Here is a tiny trained network, its code and every weight. The questions are about switching its units off for an input and a target symbol, where a switched-off unit gives its printed mean instead of its output.

import numpy as np


def w(rows, s, z=0):
    codes = np.array(rows[::2]) - 128.0
    scale = np.full(codes.shape[1], s)
    scale[-1] = z or s
    return codes * scale


def f(y):
    return y / 2 * (1 + np.tanh(0.7978845608 * (y + 0.044715 * y**3)))


def softmax(a):
    e = np.exp(a - a.max(-1, keepdims=True))
    return e / e.sum(-1, keepdims=True)


def log_softmax(a):
    a = a - a.max(-1, keepdims=True)
    return a - np.log(np.exp(a).sum(-1, keepdims=True))


def net(x, mask):
    ids = ['αβγδεζηθλμξπστφψ'.index(c) for c in x.split()]
    T = len(ids)
    res = E[ids] + P[:T]
    u = 0
    for l in range(3):
        q, k, v = (res @ M[l].T for M in (Q, K, V))
        z = softmax(np.where(np.tri(T) > 0, q @ k.T / 2**0.5, -1e9)) @ v
        res = res + np.where(mask[u], z, O[l][:, -1]) @ O[l][:, :-1]
        u += 1
        y = f(res @ A[l][:, :-1].T + A[l][:, -1])
        res = res + np.where(mask[u : u + 4], y, B[l][:, -1]) @ B[l][:, :-1]
        u += 4
    return log_softmax(res[-1] @ U[:, :-1].T + U[:, -1])


Q, K, V, O, A, B = {}, {}, {}, {}, {}, {}
E = w([
[102,65,175,125,145,121,118,118,203,114,155,160],'α',
[100,197,62,104,153,244,121,194,87,71,108,116],'β',
[119,42,159,128,120,163,114,75,143,113,156,126],'γ',
[92,48,140,134,69,111,105,62,165,96,118,150],'δ',
[89,87,119,105,69,170,86,114,156,141,167,134],'ε',
[91,95,123,162,118,143,103,96,204,99,124,184],'ζ',
[100,110,157,81,71,181,141,151,167,169,74,204],'η',
[153,78,163,100,115,167,208,136,170,130,34,161],'θ',
[147,85,105,118,111,210,90,243,212,118,163,99],'λ',
[55,207,177,130,142,158,189,77,193,131,64,170],'μ',
[207,81,102,220,131,149,175,118,202,73,133,96],'ξ',
[141,152,123,210,29,144,185,161,173,85,103,157],'π',
[124,75,81,104,74,175,249,58,119,72,109,127],'σ',
[100,161,88,69,80,59,175,76,155,104,45,190],'τ',
[210,142,64,118,40,159,97,82,179,155,165,152],'φ',
[199,145,102,117,159,125,147,68,189,122,78,162],'ψ',
],0.019)
P = w([
[23,127,230,137,103,70,149,155,253,100,207,41],'0',
[71,64,159,106,128,139,89,128,249,41,158,91],'1',
[124,65,160,97,123,105,124,117,179,56,115,90],'2',
[151,69,123,110,134,116,120,96,172,82,106,121],'3',
[166,89,101,133,131,128,130,78,161,119,91,144],'4',
[194,96,73,153,132,135,127,65,145,147,91,167],'5',
[214,114,48,180,131,131,139,38,123,171,70,192],'6',
[235,113,25,194,120,144,126,28,106,190,71,211],'7',
[252,126,1,217,117,146,139,17,90,215,60,233],'8',
],0.0097)
Q[0] = w([
[138,145,254,225,145,144,135,170,137,152,71,80],'0.h0',
[65,102,105,193,52,200,161,93,201,124,62,151],'0.h0',
],0.0083)
K[0] = w([
[81,152,91,68,61,119,141,163,122,71,154,13],'0.h0',
[232,197,2,138,128,120,204,45,126,167,51,144],'0.h0',
],0.008)
V[0] = w([
[248,232,168,136,204,116,104,176,161,123,107,161],'0.h0',
[108,173,37,55,36,2,48,140,145,129,136,184],'0.h0',
],0.0058)
O[0] = w([
[255,196,229,36,88,144,98,131,197,48,122,122,6],'0.h0',
[132,95,99,78,167,124,245,102,107,64,229,134,153],'0.h0',
],0.009,0.0016)
A[0] = w([
[153,64,151,193,223,207,211,130,141,121,102,93,106],'0.n0',
[162,130,254,53,147,142,111,173,59,124,195,161,5],'0.n1',
[174,80,184,80,244,145,114,124,123,122,182,192,42],'0.n2',
[123,113,185,219,127,78,126,90,167,171,210,144,181],'0.n3',
],0.006,0.0024)
B[0] = w([
[118,168,92,81,84,2,119,108,133,118,181,152,253],'0.n0',
[210,154,116,193,54,168,148,159,80,81,183,62,103],'0.n1',
[79,102,69,155,59,129,215,113,58,119,56,86,148],'0.n2',
[141,145,84,59,171,155,42,79,163,157,113,173,236],'0.n3',
],0.0079,0.0035)
Q[1] = w([
[169,172,201,89,167,101,123,163,1,166,142,138],'1.h0',
[114,213,148,173,157,90,131,186,31,124,147,33],'1.h0',
],0.0095)
K[1] = w([
[84,31,228,186,129,41,80,143,179,137,175,138],'1.h0',
[91,2,222,101,56,86,136,57,208,150,153,134],'1.h0',
],0.0084)
V[1] = w([
[116,188,115,183,136,156,136,224,103,105,198,83],'1.h0',
[198,19,93,8,60,143,128,214,139,254,148,113],'1.h0',
],0.0059)
O[1] = w([
[84,119,66,73,139,191,167,82,176,162,77,81,202],'1.h0',
[166,7,139,154,162,173,139,165,123,111,132,145,2],'1.h0',
],0.014,0.0027)
A[1] = w([
[88,170,227,142,72,115,136,98,143,98,166,150,229],'1.n0',
[121,131,189,174,152,163,2,123,120,165,38,136,3],'1.n1',
[103,120,217,183,159,125,139,146,122,105,194,128,93],'1.n2',
[102,136,164,152,180,134,113,195,12,84,137,151,81],'1.n3',
],0.0078,0.004)
B[1] = w([
[168,144,62,115,225,181,133,174,104,70,89,135,254],'1.n0',
[170,63,89,95,137,12,164,136,124,156,126,67,229],'1.n1',
[137,155,223,80,120,69,144,43,157,159,127,181,190],'1.n2',
[33,115,104,91,75,127,157,48,188,120,87,135,183],'1.n3',
],0.011,0.0043)
Q[2] = w([
[195,111,206,135,163,142,238,160,101,175,123,2],'2.h0',
[214,73,64,58,104,120,80,155,114,91,45,230],'2.h0',
],0.0059)
K[2] = w([
[80,103,195,165,176,83,61,160,142,43,159,63],'2.h0',
[254,148,69,228,43,186,184,22,118,143,50,165],'2.h0',
],0.0055)
V[2] = w([
[175,104,81,226,76,120,177,216,122,61,86,240],'2.h0',
[179,133,61,208,68,106,39,40,205,72,253,83],'2.h0',
],0.0056)
O[2] = w([
[44,177,73,107,82,144,177,104,211,130,72,132,85],'2.h0',
[134,195,181,223,241,165,174,130,131,93,152,2,253],'2.h0',
],0.0069,0.0025)
A[2] = w([
[83,106,163,255,26,99,74,219,155,144,241,159,176],'2.n0',
[125,169,104,95,134,115,154,94,223,31,62,147,47],'2.n1',
[20,129,77,160,73,94,76,117,139,185,123,93,76],'2.n2',
[87,149,227,209,120,53,138,188,40,130,184,239,2],'2.n3',
],0.0057,0.008)
B[2] = w([
[114,210,110,135,96,199,163,157,13,159,79,162,146],'2.n0',
[125,110,159,136,84,159,89,170,85,164,194,68,254],'2.n1',
[136,158,225,126,113,110,168,145,126,147,128,110,182],'2.n2',
[55,104,178,6,138,111,127,49,102,18,63,47,131],'2.n3',
],0.011,0.0093)
U = w([
[127,171,168,79,157,95,170,130,181,121,128,130,4],'α',
[125,144,103,94,124,153,134,77,149,175,113,93,121],'β',
[138,95,138,137,131,109,107,117,56,128,115,89,115],'γ',
[90,151,127,153,129,123,117,69,126,67,79,123,50],'δ',
[121,102,127,156,128,159,96,130,48,192,182,119,94],'ε',
[91,155,112,190,174,122,69,106,148,139,159,179,216],'ζ',
[117,130,139,132,101,155,86,84,131,134,146,220,128],'η',
[166,100,115,134,74,69,130,140,141,130,110,129,86],'θ',
[139,56,77,133,139,170,125,162,133,149,118,114,62],'λ',
[165,156,39,113,149,133,98,118,77,144,68,128,213],'μ',
[143,131,132,160,157,94,156,167,158,116,82,67,82],'ξ',
[61,167,118,61,79,148,137,81,198,152,131,28,217],'π',
[96,165,123,179,125,72,165,141,114,184,115,127,127],'σ',
[128,147,76,101,103,78,175,146,120,122,219,159,38],'τ',
[146,130,182,131,167,156,254,125,150,98,144,123,161],'φ',
[207,144,206,92,71,160,125,138,90,98,158,110,123],'ψ',
],0.0073,0.0036)

Each question gives the input, a string of symbols that net reads in full, and the target symbol t.
The units are the heads (2 rows each of Q, K, V and O) and the neurons (one row each of A and B). Each row of codes is followed by its name. A weight is (code - 128) times the scale printed after its matrix; where a second scale follows, it is the last column's (O, A, B and U).
mask holds one flag per unit, layer by layer, with each layer's heads first. A switched-off unit (its flag False) gives its mean, the last column of its rows in O or B, instead of its output. The means were averaged over made-up inputs and are rounded, as every weight is.
A unit's drop is (log p(t) with every unit on - log p(t) with that unit switched off) / (log p(t) with every unit on - log p(t) with every unit switched off).
The circuit of an input: a set's keep is (log p(t) with only the set's units on - log p(t) with every unit switched off) / (log p(t) with every unit on - log p(t) with every unit switched off). Starting from the 12 units with the biggest drops (on a tie, the unit counted first), units are removed one at a time, each time the one whose removal leaves the highest keep (on an exact tie, the one counted first), for as long as the keep stays at least 0.8.
circuit, biggest first: the units of the circuit, biggest drop first
top k neurons: the k neurons with the biggest drops, biggest first
k most important neurons of layer l: the k neurons of layer l with the biggest drops, biggest first
input δ ζ φ σ, target φ: most important neuron of layer 2 : [2.n1]
input μ π σ θ η σ, target σ: circuit, biggest first : [0.h0 2.h0 1.h0 2.n2]
input β β π β λ β φ γ λ, target φ: circuit, biggest first : [2.h0 0.h0]
input α ζ τ λ, target τ: circuit, biggest first : [0.n0 0.h0]
input η β λ ζ β γ μ, target μ: top 2 neurons : [1.n0 2.n2]
input τ γ γ λ ψ β, target π: circuit, biggest first : [2.h0 1.h0 1.n0 0.h0]
input δ ε γ β π, target π: circuit, biggest first : [2.h0 1.h0]
input π ζ ψ λ, target ψ: circuit, biggest first : [0.h0 1.h0]
input λ η γ γ π α γ φ ζ, target φ: circuit, biggest first : [0.h0 2.h0]
input β β β γ δ η ψ, target π: top 2 neurons : [0.n2 0.n3]
input γ γ ξ, target ξ: circuit, biggest first : [2.h0 0.h0 1.n1]
input η λ μ α ζ ψ α λ β, target π: 2 most important neurons of layer 0 : [0.n2 0.n3]
input ζ η ζ γ θ γ, target θ: circuit, biggest first : [1.n1 0.h0 1.h0 2.h0]
input γ β θ θ γ ξ, target π: circuit, biggest first : [1.h0]
input ψ φ β η α β ξ, target ξ: top 3 neurons : [1.n1 1.n3 0.n2]
input τ φ λ, target φ: circuit, biggest first : [1.h0 2.h0]
input τ α φ ζ ζ, target φ: circuit, biggest first : [2.h0 0.h0]
input ε μ ζ, target μ: circuit, biggest first : [1.h0 1.n0]
input α ξ θ ζ, target ξ: circuit, biggest first : [1.n1 0.h0 2.h0 1.h0]
input γ φ μ, target φ: top 2 neurons : [1.n0 0.n0]
input θ γ φ δ α ξ μ, target ξ: top 2 neurons : [1.n1 1.n0]
input π τ ε ξ β ζ ε β τ, target τ: most important neuron of layer 1 : [1.n3]
input β γ η β, target η: top 2 neurons : [1.n3 0.n3]
input η α γ, target η: 2 most important neurons of layer 2 : [2.n1 2.n0]
input θ ε τ ζ, target τ: top 2 neurons : [1.n0 0.n0]
input ε δ σ δ σ β γ η θ, target π: top 2 neurons : [0.n3 1.n0]
input φ σ η π, target σ: top neuron : [2.n0]
